Each row has a hidden value; after the row comes its band, the name of the range that the value falls in. Each part has its own.
[  78   68   67  -82   67  156  136 -303  109  -67  -67 -122   26  143
   85   67  114  107 -190 -105  182   55   92  151 -202  -53  -61   87
   91  -89 -105 -103  -28 -175 -111  -89   73  196   18  -34  125] | fisop
[-145 -106  -80  -15  -63  -66  -91   29   17   84  -29  -84   32  191
  -35   41   48  -84   33  -17   10   45  -73  -12  116 -143  -86    9
  136  -28 -151  132  -64  122 -128   94  -27  -67    4  -20  -48] | fudil
[-158  132 -145  -97  -71   99 -225 -112   86  123  112 -251  -43   79
  143  139   12 -170  129  -64   24   26 -161  -18   30  -81 -174  161
   33  100  -34  233 -246  112 -278   82   13  -42   40   88   18] | Ket
[-150    8  -65  -94 -106   72   55   31  122    8  128 -174  -83   85
  -78   45   73 -233  159  166  129 -126   26  -32  -22   75  -88   42
   57 -124  -76   13   -7   62   14  -29  -47  108  -91  208  102] | Zimiv
[-240 -139   12   12 -111 -139 -104   27   -9  126   85   -3   58 -125
   88  -74    5 -232  172   23   70  -33  248  -28  185  141   44   73
 -122 -135  -31 -110   96  -45  115 -112  -50  169 -179  268   47] | Zimiv
[-119  -35  -48  -72  -12    8 -117  -66   -5   10  -24 -146   26  243
   64  100   70  -44    9  -31   60  112 -120   31   49 -130 -116   51
  140   10 -165  145 -150  132 -227   84  -11  -38   98  -19  -50] | zevur
[-249   40 -110 -168 -104   75 -171  -40   81   44  143 -209 -105   36
   70  134  -34 -168  133  -25   41   -7 -131   34   27  -76 -151  190
    7   34  -65  194 -250  166 -213  102   -3   42   11   96  106] | zedeb
[  85   21   92   46   83   37   37 -156   33  -18  -28  -85   75  202
   43   13  129   23   19   99  200   15   60    4 -170   51  -47  -97
  125 -127 -105 -104   69  -34  -26 -119  -29  101   98   25 -102] | gef
[-123  -35  195 -107  -52   14  105 -104   96 -106   10   61   41  -57
  -78    3  -15   90    2 -102  143   -1    7  114   36  143 -110  170
  -59 -115 -109 -154  -59 -102  138  -73   23  239    4   89   67] | rafun
[ -19  -49   -8  -20  -86  -69   77  116  185   35   41  -36  -50   99
 -334  -18  -27  -84  209  200   60 -186  -97 -103  -96   56  -18 -121
  162 -101  -53  -28  146   60  174  -26  -73  -44  -10   64  -73] | Zimiv
[  63   83  208 -119   45  132  -93 -378   15 -151 -245   57  142   91
   25  107  -81  504 -269 -504  -84  166 -308  209   24 -168 -117  274
   22  130 -114   28 -283 -204 -167   25  147  -22  221 -340  -40] | Ket
[ -36 -119   37  -20  -24  -48  -91 -108  -33  -48 -103   11   79  127
   36   -1    1   82  -43 -104   -5   42   22   30   52  -68   91   73
   57  -28 -113  -49   -5  -96  -43  -35   12   -1   11  -61    2] | fudil
[ -85  -62  -17 -163   61   28  116   61  -15 -272   15 -161 -141  140
 -199 -108   -1  166   30  298   51 -198  143   68 -300  106  256 -164
  151 -160   -1 -181  384  -45   26 -133  -86  -18  -15   64  150] | gef
[ -10 -101   21   17   -9 -214 -406 -178  -15    4  -54  131  133  -48
  162  -36 -206  217   56 -270 -110  114 -115  -53   87  -51  182  203
  -42  237  -12  -10 -117 -173  -78   16   54 -161  143 -124 -107] | Taga
[ -37  -88  -73  -29    2   42  -20    8  -46  -99    0 -174  -31  318
   -8   22  123  -89   66  223   93  -66   44  -50  -96  -38   74  -96
  183 -126 -139    3   74   73 -104  -38  -75  -29   17   37   15] | zevur
[  77   42  -19   14   24   78  122  -29   94    1  -61 -138  -17  181
 -226  -39   75   77   20  144   33 -181    9  -22 -207  -13   22 -189
  192 -142  -21  -57  248  -55   37 -101  -41  -62  -24  -42  -30] | zevur
[ 127   59  209  -29   78  120  -75 -382  -29 -129 -264   65  182  123
   56   55  -25  486 -272 -437  -62  132 -190  166   -6 -142  -54  184
   32   65 -106  -42 -170 -253 -126  -45  126  -17  183 -330  -68] | Ket
[ -84    3 -152   58  -24  -93 -277 -186   64  225  184 -153   49  -43
  424   16   54 -353  170   22  177   83  264  -99    1   58   49  138
  -71   50    3   -9  -68  -82 -162  -72    5  130  -84  286   53] | fisop
[  35   46  190  -49  -93  107  -52 -165  105   35  -66   16   18    3
 -121  130  -91   34  103 -141   12  -88 -194   38  -64  -37 -106   99
  -10  -92  -46   -7 -174   -4   87  -83   15  129   72 -101  -74] | Taga
[ -29   74  163  -71   14  145   23 -189   48 -222  -64   48   87   66
 -116    2  -22  432 -129 -254    3  -23 -263   93   39   26 -201  218
   -2   28 -122  -24 -197 -155  -10   29   81   -7  149 -185    7] | gef
[-157 -110  -27  -17  -48  117   59  141 -117 -117   75 -206  -88  247
 -104  -21  152 -183  174  380  104 -245  148  -56  -76   71   39 -172
   95 -332 -112  -48  168  160   32 -117 -148   85 -101  138   71] | Zimiv
[  41   31 -193   59  -11 -129 -171 -133  200  116   78  -40   64   25
   81  -63  -28   24   41  -81   22   16  -28 -135  -19  -20   39  122
   90  219   -2   35   -5 -204 -100   61   59 -177    7   34   -4] | zedeb
[ -56 -102   39  105  -41  -94  -83 -144   -3  184   12    7  111 -121
  203  -85   45 -180   63  -37   97  -27  387  -11   43   88  128   30
 -117 -167    9 -203  164 -200  104 -212  -10  227 -204  187   53] | zedeb
[-181 -103  -17    2 -111   45  -74   35 -107   70   59 -149  -54  -47
   60  -51   37 -285  201  194   10 -238  350  -27  -14   98  201  -69
  -98 -301   43 -135  234  -18   96 -239 -105  184 -265  231  143] | fudil
[-251 -145  -33 -176 -135 -171  -43  156  102   20  -56   24  -74  -88
 -353  -56 -210  113   68  -87 -182  -99 -115   73   87  -78   97   25
   67    9   -1   37  159   33   83   68  -23 -130  -77  -41   52] | fudil
[-135    7  -27  -24   25  -66  -95  -56   61  116  104 -156   26  123
  148   59   95 -197  129  100  220  124   38    6  -34   35 -149  -15
   86  -35 -109   52  -53  150 -156   10  -45   99   84  180  -89] | rafun
[ -81   55 -121  -52  -18  109 -153 -140   -7   72  113 -286  -75   90
  257   72   85 -276  132  148  114  -58  199  -11 -160    0   86   15
   15  -91   12   13   17   21 -196 -122  -43  119  -77  193  117] | Taga
[  63  -95   57   77   19 -152 -225 -163   -7   56 -146   92  180  127
   68   -3  -51  167  -20 -211  -35  135 -109  -35   80 -108   50   58
   83  104 -102    4  -66 -106  -69    7   35 -123  137 -161 -188] | Ket
[  -9  120 -129  -34  -99   78 -102  -91  235  -60   93  -37   25  121
 -132   45  -37  153   46 -167  -30  -69 -423 -141  108  -30 -241  286
   95  245 -106  191 -329 -103  -90  197   88 -235  111  -88    0] | zevur
[ -33  -28  270 -118  -43   55 -173 -189  -50  -33 -135   31   12  -47
  -27  123 -179  135   80 -187  -52  -21 -117  144  -94  -61   60   77
  -68 -109  -10  -59 -108   23   34 -144   -5  157  115 -147  -72] | Taga
[ -68   -2  -83   47  -13 -144 -353 -186   36   53  122   -1  127  -53
  324  -45  -48  -21  124 -137   52  111   24 -123  127  105   55  251
  -88  219  -16   -9 -146 -189 -119   -2   47  -62   57  143  -31] | Zimiv
[ -40   -8  131  -36    3   49  -35  -55  -32    3  -57  -88   -3   61
  -93   19  -15   30  112   74   30 -109   23   51 -134   26   32 -119
   39 -189  -11  -75  130   49   46 -157  -66   86   28   -4  -74] | Zimiv
[-223  -64  -47 -140  -42 -126  118  209  150  -51   -1  -26  -80  -14
 -479 -133 -116  245   37   54  -89 -155 -141   57  -19   11  -31 -100
  157  -23  -16   12  277   46  100   89  -43 -181  -22  -32   16] | gef
[-172 -111  -98    6  -51   27  103  261  -43 -132  143 -160 -129  111
 -280 -178   70  -77  230  468   37 -402  196 -126 -127  185  149 -239
   87 -297   -2 -131  404   53  176 -133 -165  -36 -178  181  113] | gef
[  70 -109  127   96   -1 -190 -317 -234  -45   29  -90  171  204  -76
  208  -69 -127  141   68 -231  -34   86   65  -67   86   66  222  150
 -102   99   -2 -169   -8 -283   68 -145   40  -10   66  -30 -127] | zevur
[-132   -3    6   21    1  -48 -107  -99   16   99  174 -131   30  -30
  277  -14   93 -291  199  157  255   19  287  -33  -52  204    5   26
  -75 -125  -24 -125   52  -14  -22 -157  -56  248  -56  339   25] | rafun
[-147   80  -74    3  -11   -3 -201 -161   42  151  210 -201   25  -43
  377   31   93 -324  196   79  221   60  218  -46  -13  159  -54  119
  -92  -15    1  -20  -67  -15 -146 -105  -21  192  -43  347   38] | gef
[ -84 -122  105   57  -43  -69  -44  -99  -13    9 -101  139  144  -81
  -61 -114  -53  239  -90 -252  -72  -42   58   47  162  -14    9  119
  -74  -69  -60 -115   44 -214  116  -52   45   32  -83 -108   20] | zedeb
[  14  101   83 -170   56  115   51 -290  161  -97 -124  -51   38  126
  -57  117  -27  366 -254 -345   48  153 -269  211  -92 -182 -219  209
  129  112 -139   77 -235  -94 -206  113  132   13  186 -241   38] | fisop
[  35   30  131  -91   46   26 -154 -290   15  -97 -221   61  127   87
    0   62 -114  471 -217 -439 -116  159 -288  159   22 -192  -49  205
   63  167  -91   55 -198 -157 -177   61  118 -117  214 -332  -75] | fudil
[ -87  -58   79 -110  -40   -1  -51  -85    4   59  -92  -98  -20   69
  -16   89  -26  -80   47  -22   26   17   44  116  -80  -86   60  -31
   63 -133  -50  -20   52   67  -48  -96  -33  123   -7   10   -8] | fudil
[ -10  -56  227  -61   10   26 -271 -191 -110 -108 -101   51   48   24
   39   81 -176  246   73 -176  -54   -6 -167   74  -80  -66   65   96
  -54  -32  -44  -32 -168   11  -31  -86    0   49  199 -215 -104] | fisop
[ -62   84  -89    4  -55   55 -244 -205   52  200  148 -218  -10  -14
  353  102   50 -370  200   43  143    5  173  -57  -74   34   13  110
  -66  -25   27   26 -110   -9 -161 -122  -13  171  -67  245   47] | Taga
[ -99  -11 -148   60  -80   44  -92  -24    7  146  122 -207  -28   32
  141  -34  110 -331  178  191   76 -171  284 -107  -32   65   96  -36
  -15 -162   23  -42  147  -45  -25 -148  -67   89 -218  245  108] | fudil
[  91    5  100  121   38   66   54  -20   10  -46   51  -65   27  160
 -103  -60  102  -18  187  289  175 -222   83 -119 -217  168    5 -199
   84 -245  -47 -164  182  -12  151 -192  -98   82   33   61 -109] | rafun

Part 2:
[  79   53 -110 -183   87   31   70  -98 -144  -24  104  -81  -47  -65
  146   72  -56  -22   39   55  -71  -11  -82 -126  -75    0  -72  120
  -12 -105  130   22  -43  -98 -111   69  -80   31  -89   82  -59] | (42)
[-115   44  -52 -126  107   32  -11  166   70   85  -49  179   37   60
 -209  -34  245   67 -248   87  -33  -88  174  166  182   85  -33 -162
   72 -107   64   46   -9   81   22   -2  165  -32  178  -70 -266] | (47)
[  74   57 -194 -242  123   29  111   17 -103 -128   -4   -1   66 -127
   90   68   30   -9    5  170   67   25  -26   84  -56    6  -79  -80
  -10  -50   20   -5    8   12 -115   56  -93   -6   49  149 -121] | (47)
[-135 -119  -61  373   19   15 -113  271 -211   -4 -110   46  -56  -13
   54 -131  306 -180  165 -152  -25 -141 -249 -134 -241  182  179   -7
  -33  135 -327  155  182 -122 -147  -70   -3  133  -88  -19  -58] | (44)
[ 115  -39 -132 -188  -55   75  182    7    5  -12 -102   39   -5  -75
  -58   61  -39  110   76  216  147    3  133   91  -58   31   -8  -71
  178  -88  -17  -38  -83  -54  -37  -46  -46  -85  103  127   16] | (51)
[  -2   76  122  338  227   52 -138   26   36  475 -170  350  110  168
 -250  261    6 -576   46  -99 -162 -539  208 -223  147  177 -181  -12
 -199  116  556  166  108  106  203  147  148    1  -62 -234 -137] | (43)
[ -19  -84   32  119  -40  -27  -68   85   60  -15 -165  147  -19  162
 -121  -23   96   75 -182  -34  186  -64    6  -28  130   62   26 -145
  100   87 -180   59   29   37   24 -223   61  -25   49 -127  -44] | (43)
[  52  115  101  271  255  112  -71  -58   20  550  -84  246  161  103
 -256  360   -3 -491  111   31 -168 -507  291  -59   66  120 -102  -21
 -200   22  688  130  125   78  273  227   70  -88  -32 -162  -79] | (31)
[  21    3  -96 -315  126   19  148 -160  -15   50  -40  -56  -67   76
  121  -19   20  -10 -133  106   61 -161  -29  -60   18   12  -88   21
  -21  -13  169   95  -39  -30   22  116   58  -69  120  168  -82] | (44)
[ -85  -35    6  136   96  -97  -80   40  -12   17  -81   68  -77  190
  -90   16  192   83 -189  -59  135 -136  -81  -45   40   33  122 -145
   96   84 -111   96   54  -77   35 -166   76  -31  -22 -128   -4] | (47)
[  61    1    3    0   28   79  -64  -80 -171  -59  103  -49  -24  -22
  232   37  -79 -167   39 -104  -79   46 -155 -314   12    8 -132  162
 -168   -2   64   92   49  -36 -103    5 -119   89 -109   29 -102] | (47)
[  56   56   68    0  143  -11  -49 -310 -100  145   51  -67 -156  211
  185   76  -85 -199 -127 -194  -27 -212 -157 -451   88  -30 -135  166
 -165   61  308  149   25  -96   84   42   10   14  -86  -57   29] | (42)
[  26   35 -111 -182   68  -28   72   65   34   73  -17   95   26    3
 -168   96   14  109  -68  196  -53 -106  149  138   19   70   -5  -32
  200 -141  108  -28 -127  -32  -70  -27   83  -31  -56  -47 -101] | (31)
[-178    7 -119  139  204 -112   -7   64 -163   62  -65  -31 -221  127
    5 -108  403   -3  -80 -133   59 -258 -234 -113 -179   76  217 -106
   71   67 -132  148  106 -242  -11  -15  121   26   29  -21   30] | (51)
[  72  -13  127  100   42  103  -73 -250 -106  110   40  -48  -89  150
  201   90 -101 -229  -17 -183   18  -85 -103 -445   93  -38 -126  138
 -221   83  235  160   90  -52  106    9  -85  -11  -25   -1   20] | (42)
[   5  -53    5   85  -44  -34  -69  143   55   -6 -100  184   25   79
 -183   40   25   89 -122   26   64  -46   60   29  110   93   -6  -80
  161  -13 -126    2  -43   36  -56 -199   53   15  -64 -178  -97] | (43)
[ -50   59 -111 -142  165  -71   16  135   17  -53  -17  167   30    4
 -177  117  117   99 -148  141   27  -50   94  131   84   33  -22 -176
  164  -81   38   -6  -65   -8  -67  -42   60  -24   -8  -60 -174] | (31)
[ 116  -31    1   17  -69  107  -19 -110 -159  -51   26  -51  -77  -13
  239  -14 -128 -161   86 -131  -12   47 -154 -378   -7   19 -144  187
 -126   15    3   70   25  -53  -97  -38 -129   88  -68   43  -17] | (40)
[  79   93 -197 -229  103   54  126    5 -104  -70   -4    2   16 -135
   53   18   74   22  -30  118   59    4  -21   95  -49   21  -88  -65
   -4 -111   33  -32   11   12  -83   86  -76    8  121  105 -119] | (40)
[  40    4  -47  -61   52  -42   71  -61   50    5  -65   57  -73   83
 -156   98   69  247 -174   90  241  -47   56  112   45  -30   64 -178
  203  -55  -38  -18  -31  -66   75 -124   -6 -111   95  -72   40] | (38)
[  84  -66   24   30  -79   88  -29  -98 -154  -95   11  -29 -123   20
  250  -21 -133 -168   87 -165   17   65 -170 -474   18   10 -149  174
  -99   54  -36   98    7  -92 -105  -79 -113   87  -76   55   -7] | (40)
[ 134   26   81   60   55   57  -22 -324 -128  108   79  -87 -134  104
  197  129 -166 -159   -2 -172   35 -104 -144 -423   25  -51 -128  181
 -159   19  247  101   46 -107   82   23 -120    4  -75  -36   78] | (38)
[ 135  -42  121   47  -51  107   -8 -330  -69  180  -10  -94 -144  192
  210   32 -181 -190  -10 -170   31 -140  -83 -480   73  -16 -127  222
 -160   65  241  140   24  -78  118  -19  -40  -23  -19    6  108] | (40)
[ -47  -70  -83  230   59  -66  -52  113 -124  -24 -164   39  -73   68
   30  -95  213  -63  -17 -113  131 -191 -256  -65 -158  126  114  -65
   16  151 -280   98  131  -63  -82  -93    5   78  -44  -61    1] | (44)
[  54   -3 -105   -5    3   21   -8  185  -23 -141  -96  170   99  -84
 -101   69   38   32  -16  102  113   69   46  107   39   58  -53 -156
   90  -15 -157  -39   10   72 -120 -126  -74   27    8  -42 -132] | (31)
[ 110   -2 -170 -240    4   -3  188  -25   -3   -5 -113   35  -47  -29
  -40   45  -51   79   25  190  111  -86   77   31  -60   45  -35  -38
  194  -71   24  -35 -124  -77  -71  -33   15  -52   40   97   24] | (51)
[  48    0  -31   50  -43  -62  -22   71   33    5  -66  145  -63   62
 -199   45    8  177 -135    0   85  -46   30   15   72   67    3  -52
  233  -88 -111  -55  -87  -33  -56 -194   37   23  -66 -217  -24] | (51)
[ -50   46 -110 -192  113  -19   62   98   30   29  -49  132  -26   33
 -154   21  136   81 -146  120   -2  -94  119   81   82   58  -33 -113
  157 -101   69   13  -84  -23  -40   -7  117  -29   75  -17 -156] | (42)
[ -16  -97  -46  177   48  -15    8   19 -134  -59  -52  -65  -66   39
   48   88  147   75  103   28  208  -25 -138  -39 -196  -13  231 -133
   87  100 -185   89  110 -192    1 -129 -119  -75  -50   74  134] | (42)
[  39   86  -15  -67  126   38  -20 -229 -154  -14   54  -71 -156   86
  247  -54   39 -144 -175 -226   49  -61 -229 -367   90  -36 -177   85
 -221   21  121  112   91  -35   26   64  -48   63   95    5  -69] | (51)
[   4    9  -67 -120  123  -86   50   30   56    8  -22   99   34   55
 -178  179   34  186 -139  200  103  -90  103  178   44   10   49 -158
  206  -69   63   -9  -77  -37    8  -75   36 -103  -44  -50  -63] | (43)
[  22   37 -171 -168   87   41   69  115  -95 -183  -53   89   24 -118
   45    8   90  -24  -11   83   93   73  -28   10    3   25 -104 -128
   14  -24  -87    2   14   17 -136    3  -74   33   98  108 -160] | (42)
[ 128  -64    2  208 -176   61  -52  130  -37  -51  -33  107   39  -82
 -140   95  -61  158   74   24  105  119   25   62  -29   65   45  -22
  167  -95 -229  -87   -2   -3  -89 -227 -153   32 -100 -168    8] | (51)
[ -64   22 -113 -172  118  -13   11  118  -70  -90    8  100  -23  -20
   21   -5   87  -61  -61   43  -77  -23  -13 -102   53   63  -99  -19
   40  -43   16   64  -55  -39 -151    3   61   60  -22   41 -211] | (47)
[ 109   59   97  157  131   66  -74 -243 -157  100  148  -19  -59   21
  124  261 -143 -192   66 -149   -9  -72 -106 -349    9  -59 -117  124
 -179  -16  304   88   88  -98   82   66 -189    6 -132  -79   15] | (38)
[   2  -57  -75  -78  -51   87   56  166   -8  -57  -87  140    9  -58
  -83    9   50   22   49  110   46   53  121   -3   33   71  -39  -80
  131  -57  -82   12  -51  -18  -90  -78   -2  -12   73   59 -119] | (40)
[ 129  -27  -20  203 -109    7  -43   27  -59  -19  -29   43  -30  -28
 -103   64  -22  172    2  -37  136   36  -70   38  -68   47   69   -6
  149  -71 -220  -71   21  -44  -64 -206 -132   44  -95 -204   64] | (38)
[ -16   74 -169 -221  180  -76   66   93  -14  -47  -38  123   28  -24
  -86   61   91   30 -136  144    5 -116   26  112   33   65  -75 -109
  105  -70   57   -2  -66   11 -104   28   72   10    1   -3 -185] | (43)
[  45   14 -148 -185   56   38  106   65  -70 -102  -18   52    7 -106
    7   69   23   38   42  147   58   41   33   28  -38   21  -51  -71
   93  -79   -7  -13  -47  -47 -109    3  -63  -14   35  111  -95] | (40)
[ -22   35    7  -76   92   75  -43  -85 -142  -14  136  -41  -89   21
  172   10   32  -93  -62 -110  -96   26 -109 -286   66  -13 -112  114
 -128  -61  132  107   28  -71  -46   56  -46   51  -14   31 -143] | (42)
[ -12  114 -188 -277  199  -41  108   33  -19   -5  -26   69   -6  -17
  -84   37  150   77 -168  152   28 -110   50  152   27   29  -49 -135
   97 -108  106   -9  -49   -7  -47   70   69  -28  100   30 -151] | (42)
[ 144  -14 -111  -47  -65   36   72   78   -6  -27  -80   83   75  -86
 -117  109  -70  112   61  180   93   19   94  151  -52   59    1  -54
  175  -89  -75  -84  -59   12  -94 -112  -86  -18  -48  -30   -8] | (42)
[  18   -8   -4  201    8  -84  -92   97  -65  -60   38  102  -56    9
 -153  142   31  181  -42  -41   73   19  -75  -12  -25   31   91  -58
  205  -77 -157  -40  -20 -112  -82 -200  -76   38 -192 -231    1] | (51)
[ -39  -59   44 -125   82   46    9 -165  -65    9    6  -46 -120  158
  222  -24    0 -144 -100  -83   28  -81  -99 -376  105  -16 -112   77
 -132   87  140  195   17  -77   36   24   35  -30   53  134  -77] | (43)
